a =
array([[  1,   3,  11, -10,   2, -15,   0,  -1, -16,  28,   1,  -4, -26],
       [  1,   8,  -8, -10,   8,  -1,   4,   8, -21,  10, -21,  12, -27],
       [  0,  -5,   8,   8,  -6,  -1,  -3,  -5,  15,  -6,  16, -10,  17],
       [ -1,   6,  18, -20,   7, -26,   2,  -1, -34,  52,  -2,  -4, -54]])
Counting starts at 1.
The entry just left of -2 is 52
The entry in the top-right corner is -26
The entry at row 1, column 3 -> 11
What is the smallest entry? -54
The entry at row 2, column 1 -> 1
What is the entry just left of the largest entry? -34
The entry directly below -8 is 8
The entry at row 1, column 2: 3
The entry in row 1 and column 1 is 1
The entry just left of 28 is -16
What is the entry in row 2 and column 3? -8
The entry directly above 12 -> -4
The entry just right of 11 -> -10
The entry at row 3, column 2 is -5
What is the entry just right of 28? 1
The entry directly above 52 -> -6
What is the entry at row 3, column 1? 0
What is the bottom-left entry? -1
What is the entry just left of 4? -1
The entry just left of 7: -20
What is the entry in row 2 and column 2? 8
The top entry of the column that holds the largest entry -> 28

236,165,95,83,80,47,124,86,104,35,81,115,60,111,67
101,76,130,132,60,127,102,143,50,135,145,90,138,47,144
36,81,134,18,193,157,136,46,132,112,126,85,138,140,66
236,143,151,77,92,107,171,107,56,80,154,105,129,65,109
66,16,75,224,117,26,48,221,75,160,68,188,48,134,219
Indices start at 1.
Find the entry directly above the smallest entry.
Answer: 143
The entry in the bottom-right corner: 219
The minimum is 16
The entry directly above the centre entry: 143
The top-left entry is 236
The bottom-left entry is 66
The entry in row 1 and column 2: 165
The entry in row 2 and column 1 -> 101
Find the entry in row 3 and column 3.
Answer: 134
The entry directly below 76 is 81
The entry in row 1 and column 3 -> 95
Find the entry in the top-right corner.
Answer: 67
The entry at row 2, column 2: 76
Find the entry in row 3 and column 1.
Answer: 36
Find the entry just right of 151.
Answer: 77
Find the entry directly below 127.
Answer: 157

W = [-0.04 -0.12  0.13 -0.03]
What is the entry just right of -0.12?
Answer: 0.13
The fourth entry from the end: -0.04
What is the last entry?
Answer: -0.03
